Each row is followed by its class.
[  9  25  58 -52 -10  -5 -34   6 -37   6   2 101  36 -62   6  28 -17  17
 -28 -20  35  14 -41 -12 -58 -12  -6  44 -51 -11  24 -13 -28  18  -1 -15
 -70   6 -30  52  52 -16 -18] => susam
[  3 -20  54 -42  -6   8  -6  -2 -12 -29  36  30  31 -86  19  13 -53 -16
 -10 -19  25  10 -39 -47 -40 -21 -33  66 -49  -9  64   3 -21  13 -28 -37
 -54 -24 -37  25  18 -38  -2] => rab
[   6  -23   69  -56  -32  -21  -20   16    8  -21   18   83  -14 -106
   16   38  -26   43  -16  -24   11   17  -53   -5  -68   -8  -24   63
  -68    2   66   47  -42  -12  -25   -9  -53   12  -35   24   44   16
   -9] => susam
[ 11  41  53   5 -10  53 -33 -45  34 -40  -4  -3  13 -11   7  44 -46  31
 -28 -14 -37 -32  -1 -18  -2 -38   4   0 -39 -41  32  45 -36 -27  22 -16
  57 -43  37  13 -58 -16 -10] => sozum
[ 19 -28  68 -50  -9 -18  11  44 -48 -34  28  22  11 -69  36   9 -43  23
 -46  -4  28 -10 -25  10 -62  -4 -47  49 -82 -26  63  29   0 -34 -21   4
 -31 -18 -19  39  36 -20 -35] => mav
[ 29  28   1 -39   7  34 -16  -1 -49 -19  28  55 -22  38  19 -17  -7  15
  41 -64 -23  -6  -7 -12 -16 -27  -4  20 -30   0  -7 -16  31 -13  51   5
 -60  12  10  35 -22   5 -24] => zunuz
[ 30  65 106  -3  19  49 -20 -39  55 -62  12  85  27 -16 -29  84 -12  21
 -24 -57 -19 -52 -49  12 -40 -27  -2   5 -44 -26  14  28 -64 -41   5  -3
  59  -1  39  -4 -33   2 -18] => mapo
[  8 -34  42 -20 -13   1  28  33 -28 -10  15  64   6 -86  12  59 -54  24
 -16   3  20  23  -5 -17 -77   5 -32  22 -68 -51 108  53 -25  -4 -27   1
  -2  -7 -22  32  41 -48  11] => rab
[ 10 -41  54 -44 -18 -36  32  85 -31  13  40  20  33 -88  -5  14   7  23
 -16  14  34  11 -41   2 -85  35 -45  73 -61 -23  64  18   7 -26 -35 -12
 -42 -16 -50  35  16  -7 -14] => mav
[-48 -15  31 -37 -23 -37  -8  31 -45  17  27  38   6 -71   8  53 -10  41
 -34 -19  24   5 -17 -25 -53  -4 -47  44 -42 -26  80  12 -41  -3 -26  -2
 -23  -4 -12  37 -24  16   6] => mur
[ 10  41  65 -10  19  -6 -22 -36  20 -28  -1  77  22 -10  20  42 -45  45
 -40  -3  11 -45  33 -16  -4 -34  11 -31 -51 -65  41 -16 -43  -7  -9  19
  34 -23  49  14 -16 -19 -16] => mav
[-12  23  46 -44 -35   8 -22  35 -11 -16   0  62  24 -83   7  37 -23  42
 -14  -4  21  25 -36 -23 -69   4 -19  51 -41 -12  77  -7  -8  34  27 -39
 -15  -5 -30  52  13  -8 -18] => mur
[-26   6 -10 -13  13  -9 -17  15 -58 -28  22 -35  44 -10   0  40 -54 -26
  27  18 -34 -20  34 -48   5 -20 -26  58 -47 -12  17  68  15 -32   4  18
  45 -37 -56  25 -62 -58  76] => mapo
[-36 -18 -42   3  18 -20 -31  65 -25  -7  31 -99 -14   1  26  37 -69 -30
  52  16 -49 -14  24 -37  -4  -5  -7  13  -8 -28  71 103  -6 -17  -3  49
  43 -23 -14  22 -57 -61  59] => Tev
[-13  57  25  12  28 -46 -33  24 -55 -37  27  38  40  24  12  69  -8 -14
  41 -43  -4   3 -44 -48   3 -19   2  52  24   4 -30 -49   5   4 -11 -26
  71  14 -68  -5 -33  28  26] => salus
[-34  14 -19  -2 -10 -14 -27  28 -10 -12  21 -56  22  -8  33  29 -31   5
  30   0 -24  -8   5 -41  14 -26  -5  36 -21 -34  28 104 -11 -15  -5  37
  13  -5 -26  31 -52 -23  23] => Tev
[ 10  30  25 -22  31  34 -31  10 -23  10   1  44   5  46  28 -37  23  20
  50 -73   3  -1 -49 -11 -13  10 -14  35 -41  14   6 -37   1  -1  55 -16
 -65  24   3  43  -1 -17  -5] => Sal
[ 25 -21  61 -33 -28  19  -1  27 -27  10  13  46   0 -89  50  42 -31  17
 -37   1  12  32 -24  10 -50  -4 -18  31 -37 -14  56  46 -25 -25  20 -37
 -35   7  -1  31  47  -6 -36] => sozum
[-32  54  42  17  46 -39 -65  43 -33 -25  23  33  39  44  33  80 -12  -9
  49 -39   8  -4 -11 -37   2 -24 -39  64  -3 -35 -10 -64 -28  -3 -49 -20
  61 -20 -48  -5 -37  33   2] => salus
[ 11  16  56 -64  -8  -4 -26  28 -58   3  30  57  18 -25  34  13 -36 -25
 -20   3  19  19 -16  -7 -47 -28  23  27 -60 -18  15  20  -3  45  14 -52
 -53 -52 -20  39  34  15 -46] => susam
[ -9   2 -18  -8  30   7   9  38 -82 -25  11 -54  14  20  38  51 -32 -30
  16   2 -29 -14  18 -24  -8 -24 -18  36 -27 -14  14  58  24  -5  12  25
  63  -7 -33  22 -44 -25  48] => mapo
[ -5  47  46   9  12  21 -11 -16   7 -23  -5 -29  19   4  26  20 -55  15
 -59  -6  26 -51  32 -27   6  -7   8  -2 -38 -46  18 -18 -55  26  14  16
  44 -32  67   4 -12 -37 -29] => rab
[-32  10  21  -6  70  -3 -40  29 -50 -32  26 -26  38  12  39  54 -17 -16
  37  12   8  -9  -6 -50  31 -18 -28  33   3 -23   9 -62  25  19  -6 -30
  73 -49 -40  19 -29 -10  38] => Tev
[-16 -27  71 -47 -10   1 -10  40 -35   6  31  19  34 -66  17  26 -23  -1
 -42   7  31  20 -22 -39 -70  -4 -28  72 -63 -13  52  26   9 -14 -22 -32
 -26   2 -47  38   7 -16 -30] => salus
[ -43  -35  -46   15  -18   16    8   -5  -65   -4   -7 -114    2   27
    6  -12  -52  -21   20   -5   -9   -5   35  -60   23  -21    3   29
  -14  -14   38   86   30   -1   26   27   29  -17  -30   31  -22  -60
   78] => rab
[ 33  55  30 -22  27  26  20 -17 -51  12   3  43  30  34  31 -38  -2 -13
  32 -33  40 -12  22 -10  22  -7  -8  17 -35  -5 -39 -87  21  21  57 -30
 -44   4  14  24  18  -6  25] => rab
[-11  38  -1  14  53 -50 -59  32 -54 -18  32  -8  33  40  32  68  -4 -23
  41 -12   6  -2 -27 -28  14 -19  35  -8   3 -26 -53 -43  -8  61   0 -48
  10 -65 -51  24 -26 -17 -12] => Tev
[-16   7 -19  23  14 -17 -20  19 -43  -9  26 -92  26  43  27 -27 -41 -44
  39  27 -13  10  16 -45  13 -18  -3  32  -9 -19   7  58   8 -21  14   2
  15 -22 -19   1 -47 -55   4] => salus
[-14  49  38 -43  30  45 -61   5 -26  12  38  42   6  37  45 -41  -8 -33
  54 -93 -15  -5   2  -7  13 -27  10  18  -5   9 -31 -57  22  -2  27 -32
 -32 -13  46   8 -10   7 -42] => salus
[-29  -8 -21 -14  -5 -11 -10  -3 -90  -8  20 -58   0  32  27 -19 -35  -4
 -10  36 -12   3  40 -46  59 -36  -3  35  -5 -15   2  70  13 -16  29  35
  14 -18  -3  14 -30  17  24] => zunuz
[ 45  44  53 -20  14  36 -15 -38 -19 -39 -13  47 -16  20   8  25 -17  38
 -70   1 -25 -44  13   7 -10 -21  24 -23 -30 -39 -15  21 -38   8  49  16
  69 -38  59  17 -31   2 -42] => zunuz
[-23  63  23  25  37 -25 -43  59 -58 -11  16  29  48  31  -2  59  -1   9
  32 -13 -18 -13 -53  -4  21  -4 -27  36  -1  11 -34 -40  24 -30  15 -28
  45 -14 -45  10  -5   2  25] => Sal
[-34  -5 -14  25  -7   4 -15  12 -27 -11  -2 -70 -38   2  35  67 -20  24
  16 -14 -32  18  16 -22  41 -20 -12  15 -58 -36  24 113 -24 -31   8  29
  22  23 -23  14 -27   5  47] => mur
[-21  69  13  -4  51  14 -59  48 -47 -49  31   5  33  17   5  69 -28 -17
  60 -32  -8  -5 -25 -25  23 -47   2  27 -12 -32 -25 -65  27  19  -2 -12
  34 -16 -41  22  -4  17  28] => susam
[  5  -4 -21  -4   6   7 -21  33  -1 -14   7 -65 -12  20  60  15 -29  15
  40  -6 -43   4  24 -34  -5   2  10  21 -35  -6  31  78  22   1  41  37
  26   7 -16  15 -40 -33  26] => Tev
[-14   5  25 -35 -12   3  12  55 -61  21  11  68  31 -82   2  55 -18  24
 -28   4  32  14 -28 -29 -64  -3 -41  45 -35 -42  49   2 -16  -8   4   1
 -34   4 -22  54  18 -45 -30] => mur
[-37 -21 -22 -13   3  11  10  42 -49   8  12 -73  -5 -10  23  17 -51 -20
  13  49 -27 -16  12 -26  -1 -47   6   9 -27 -15  27 102  47 -36  20  25
  30 -11 -23  28  -9 -33  43] => susam
[ 11  64   8  29  10 -31 -63  -7 -28 -33  -4 -19  32  52  27  53 -15 -18
  40 -25 -19  -5 -32 -34  37  -9  14  38  18  17 -20  -5   3  57  14 -33
  60 -36 -41  14 -31   7  34] => Tev
[ 26  21  58 -10  24  47 -31 -17  19 -17  12  -5  17 -33  38  52 -69 -22
 -42  28  -6 -29  42 -20  13 -25  24 -11 -29 -42   8 -17 -20  28  21 -21
  57 -45  50   2  10 -18 -22] => rab
[ -7  65  53 -10  18  20 -41  -9   0 -59  10  34  20   0  10  83 -55  59
 -25 -22  -5 -38   6 -27 -29 -34  -9 -19 -25 -42  52  -1 -17  -4  24  26
  72   0  52   8 -38 -29 -10] => Tev
[ 10  -5  74 -61  -6  -7 -20  23 -40  -4  11  63  14 -60   6  37 -19  20
 -27  -8  16  15 -61 -11 -78  17 -25  64 -73 -14  54  41 -36 -20 -17 -11
 -30   6 -46  46  31   1 -17] => susam
[ 19  38  72   9  37  22  -8 -47   7 -64   9  64  10  29  14  59 -16   2
 -37 -32  -3 -38   5   3 -20 -24   5 -15 -35 -52  33   1 -82   4  27  -9
  84 -57  49  -5 -23  11 -12] => mapo
[  1  30  59 -58 -13 -18  -8  22 -59 -24  25  80  39 -50  16  40 -32  -6
 -49 -23  17  13 -24 -15 -46  10 -20  69 -49  11  53  17 -40  19   7  -3
 -17   4 -26  26  31  26   7] => mapo
[-34  36   8  27  32 -25 -33  33 -57 -17  15   8  38  15  28  51 -19  -2
   8 -16   8   6 -10 -32  38 -24   2   9  18 -12   6 -73  23  31  -1  -6
  66  -5 -23  16 -17  24  24] => mur
[ 29  18  50   2  17  31 -20 -20  12 -35   8  62   7 -26  -5  57 -37  37
 -31 -34 -12 -29  -1  -4 -35 -34 -20 -16 -45 -64  29  17 -46 -12   0  27
  43 -17  43   3 -31 -37 -17] => Sal
[  7  -3  64 -51  -9 -38 -29  25 -12 -18  22  84   9 -96  35  40 -35  26
   0 -36  18  20 -60 -19 -59  -4 -14  40 -67   8  53  48 -35  13 -30 -24
 -48  29 -57  31   1 -27   8] => Sal
[-20  43  10  44  13 -24 -69   5 -17 -16   9   3  15  31  -8  95 -15  -2
  58 -83   1 -16 -56 -48  24 -13 -31  61 -10  12  -9 -52 -28   7 -44 -21
 -10 -18 -57  13 -24  -9  46] => sozum
[ 19  11  67 -59 -15   1 -20  18 -32 -26   6  55  40 -51  42  31  -6 -19
 -44 -10  38  29 -30  -3 -62 -15 -22  75 -58   8  23  34 -31  33  -9 -38
 -75  21 -44  44  19  -2 -42] => mapo
[ -9  75  33   6  39 -27 -42  13 -62 -27  27   6  44  21  13  68 -15 -48
  28 -13  -1  -6 -36 -27  51   7 -25  72   1  15 -30 -51 -35  24 -13 -54
  32 -33 -26  -7  -9  26  16] => mapo
[-22  39  27  -8  10  15   6  28 -29  -8  17  38  12  22  18 -18  -5  27
  40 -47   4 -22   4 -15  13 -26 -53  41 -57  27  29 -35  53 -41  56 -21
 -35  19  -2  22 -25 -12  63] => Sal
[-17  63  37  32  37 -49 -78  25 -26 -19  16  20  32  49  -4  42  18  -3
  81 -40  33 -13 -26 -21  37  -6   2  40   5 -17 -32 -63 -33  28 -27 -33
  13 -27 -41  27 -53   5  26] => zunuz
[ 21  77  56   6  -3   3 -62 -20  24 -30   2  12   8 -30   4  57 -54   6
 -49  52   6 -36  18  -4  36 -42  18 -11   5  -6  -6  11 -38  34  12  -3
  24 -12  72  -7  -2  -9 -27] => zunuz
[ -8  36  18 -29  -2  -8   9  -9 -46   7  -1  76  22  51  39 -71  -6  11
  28 -43   0 -24  -5 -39   1 -19 -36  77 -15   8  10 -35  11 -32  26  -9
 -25   5   0  40 -29   9 -26] => salus
[ 12  41   8 -13  19 -28  34  10 -60  -5  25  30  16  24  12 -22 -18  32
  31 -40  -8 -32 -28   0   1  -3 -34  27 -24   7 -27 -44   7 -70  22   7
 -41  42   3  12 -21   0   5] => rab
[-27  67  -4  29  48 -23 -49  84 -50 -11  20   3  46  30  -4  70  -2 -30
  20 -28 -13 -17 -41 -26  20  -7   0  36  15   8 -22 -57   8  31  12  -8
  39 -15 -47  19 -20 -16  51] => Sal
[  9  33  57 -51 -25  -7 -17  -7 -31 -23  22 100  15 -86   4  11 -23  47
   2 -21  32  39 -36 -19 -23   4 -40  50 -28  -4  46 -27 -23   6 -12 -23
 -47  22 -16  10  31  23 -13] => zunuz
[-28 -16 -31  -6  -6  -9 -18 -17 -16   9   6 -23   1  -8   8   9 -14  17
  31  21 -36  -4  40 -37   9 -13  -3  25 -35 -42  18  71 -18 -46  16  26
  19 -25 -20  21 -42 -25  46] => susam
[ -1  52  76   3  26  35 -13  -3   8 -56   2  59  16 -16  24  64 -30  45
 -72   7   8 -18  44  20  -1 -31   9 -28 -57 -42  40  -7 -40  17  48   2
  53 -26  77  -6  28   2 -17] => mapo
[ 10  27  19 -25  20  12  -4   0 -39  13   8  19   4  11  28 -36   8   7
  48 -36  -7 -15  -2 -12  -8 -15 -31  51 -30 -16 -13 -20  -6 -31  37 -25
 -38   5   9  37 -39 -22   1] => salus
[ -9  22 -38   9 -12 -46 -22   6 -63   0  -9 -66  22  13  30  -8 -58 -22
  15  40 -20 -13  15 -35  22 -33   3  37 -18 -13  12 100 -10  10  -2  44
  16 -26 -23  27 -30 -48  45] => susam
[ -8  52  17  20  44 -31 -51  35 -45 -11  12   3  28  -6  16  53   1  10
  53  -7   5 -23 -34 -11  20 -23   8  17  -5 -15 -35 -33  -2  32   4 -12
  36 -50 -47  34 -17 -15  50] => zunuz
[-19 -18 -14   7   1  -2  -3  23 -59  -1  11 -93  32  10  50 -14 -35 -10
   7  14   3 -10  47 -31  31 -38  -4  27 -27 -40  47  77  36  -2  11  60
  38 -26  -1  28 -18 -28  60] => mav
[-23  29  -5   4  -5   3  50   6 -49  18   5  38   7  42   8 -33  -5  44
  27 -44  -8 -31  16 -20  11 -30 -78  33 -48   4  23 -32  54 -85  21  19
 -31  32  11  22 -62  -8  28] => mur
[-30  -8 -52 -14 -24 -24  27  23 -72  13  19 -13  -4   1   5  -2 -62   9
  44   0 -35  -8  15 -51 -12 -24 -15  33 -18 -26  50  71  28 -46  -2  45
  14   6 -21  21 -42 -27  32] => susam
[  8  20  15 -30  26  11 -18  -8 -26  19   3  28 -14  50  31 -34   3  21
  42 -62  -1 -10  -1 -20  16  18 -11  23 -37  -8   9 -10 -23  14  22  16
 -46  -3  35  26 -16 -10  -7] => Tev
[ 19 -42  45 -24  43  50  49  16 -55  19   4  51   1  11  72 -82  18 -16
  -9 -16  31   9   1  -7  19 -15 -20  23 -65   3  38  10  40  12  58  -5
 -33 -19  18  39  43 -34  21] => Sal
[  1  15  -5   6  -1   0 -44   5 -30  18   7 -32  24  -7  11 -10 -11 -36
  49 -12 -18  18 -29 -41  42 -19  15  53  15   3 -19  62  -9   9  -2   2
 -24 -12 -45  24 -26 -32  28] => zunuz
[-22  92  60  38  -9   5 -60 -43  36 -51  -8  36  33  11   2  73 -50  70
 -33 -41  -4 -47   1 -16  16 -44  -7 -13 -40 -43  35  23 -71 -39  -8  31
  49  -5  55   4 -48 -20  -5] => sozum
[-27  57  36  48  34 -37 -85  25  -7 -31  25 -66  32  17  30  89 -19   3
  68 -49  10 -11 -22 -22  42   7 -14  23 -18  -2 -36 -38   1   4 -29 -35
  56 -22 -43 -10 -40 -22  30] => Tev
[ -31    0    7   31    7    9  -12   20    2  -15    3 -101   39  -21
    5    9  -27  -10   28   16    9  -30   -9  -42   29  -34  -24   47
  -16  -31   51   64    5  -31   -4   30   22  -22  -16   26  -20  -70
   65] => mav
[ 11   2  51 -74   7   9 -49  18 -15  10  30  42  19 -65  23  21 -18 -24
 -13 -11   0  17 -58 -25 -79   8   6  51 -24  -9   3   1 -35  -5  -5 -50
 -60  19 -40  48   4 -14 -73] => salus
[-26 -16   3  -3 -10  -8 -26  -4 -48 -34  17 -70 -13  14  41  12 -40 -11
  30  -8 -38  -2  29 -55  32 -42 -15  74 -13 -14  47 110  -2 -21   7   9
  68  -5  -6   9 -74   0  50] => salus
[-11  -4  65 -61  -8   4 -45  19 -20   0   4  65  11 -69  27  45 -24  19
 -11   0  30  44 -10 -22 -85   5  -6  30 -57 -34  69  39 -32  41 -23 -32
  -9  -3 -27  34  27 -18 -23] => salus
[ -7 -18  51 -51 -20 -28   0  36 -64   3  56  13  38 -69  -5  25 -47  21
 -28  -9  44   9 -29 -18 -58  11 -28  48 -48 -17  23 -15   2 -14 -31 -16
 -52   4 -20  18  27   9 -41] => rab
[-30  50  -8  24  42 -15 -66  12 -39 -11 -18 -17  50  19  31  67   9 -32
  22   5 -13  13 -29 -37  44  -5  28  28  40   0 -36 -11 -27  40  -4 -36
  48  -4 -57  26  -6 -32  40] => rab
[-18 -18 -22   0  -3 -12  -2  -9 -48 -25   4 -48 -26  -7   4  -6 -43   4
  40 -20 -16  -3  10 -37  29   7 -34  33 -62  -1  30  69   1 -30  10  36
   7  -2 -33  24 -32 -54  77] => mur
[ 19  19  56  -4  -7  41  14 -28  -6 -61   0  51  12 -11   3  57 -65  51
 -70 -47 -10 -47  24 -15 -44 -54 -15  -2 -59 -59  68  27 -16  -7   4  57
  75 -11  44  14 -18  -5  11] => rab
[ 14  27  60 -21   4  57 -19 -19  13 -13  -9  61   5 -32   9  34 -41  29
 -36  -2 -10 -25  28  -6 -15 -29   8 -21 -35 -56  30   4 -19  13  39   9
  72 -48  60  17  -6  -9 -24] => mur
[-26 -14  40 -54  -2 -21 -17  42  -2 -12  47  33   7 -94   0  40 -30  17
 -14  -1  46  13   5 -26 -70  -7 -42  39 -62 -15  80 -28 -22   8 -28   2
 -64   9 -10   7  12 -17  24] => susam
[ -3  62  71  17   2 -15 -50 -30  24 -57  -8  52  33  13  24  27 -52  56
 -55 -25 -10 -26  -4 -25 -21 -33 -27  31 -47 -38  51  12 -71 -24 -18  29
  46  -8  34  -3 -32 -13 -42] => salus
[  8   9  37 -10   6 -15  47  15 -53  -9   7  68  -6  83  24 -45  -8  28
  17 -47  10 -12   2   2 -15  -6 -52  22 -57  12  32 -20  20 -59   9  -7
 -31   1   8   6 -38   7  -3] => sozum
[  0  32   6  13  42 -31 -27  37 -73 -27   7   9  11  15  -2  36 -29 -75
  27   1 -18  -6 -23 -24  40 -22   8  45  28 -13 -45 -21 -19  36  -8 -49
  52 -63 -55  20  -4 -19  25] => salus
[ 28  77  66 -23  -3  49 -29 -51  22 -74  -3  49  26 -21  11  41 -58   8
 -75 -31 -24 -51 -22  -1 -26 -23  29  -3 -25  -4   4 -14 -31  19  43 -14
  66 -22  45  14  -5   5 -60] => mapo
[ 38  58  47  -7   1  25  13 -36  14 -78 -12  37   1  -5  11  60 -43  -3
 -47   2  -5 -42   7  -5 -34 -24 -28  15 -28 -28  41  41 -67   3   5   6
  63   2  56  -6 -43 -28 -32] => mapo
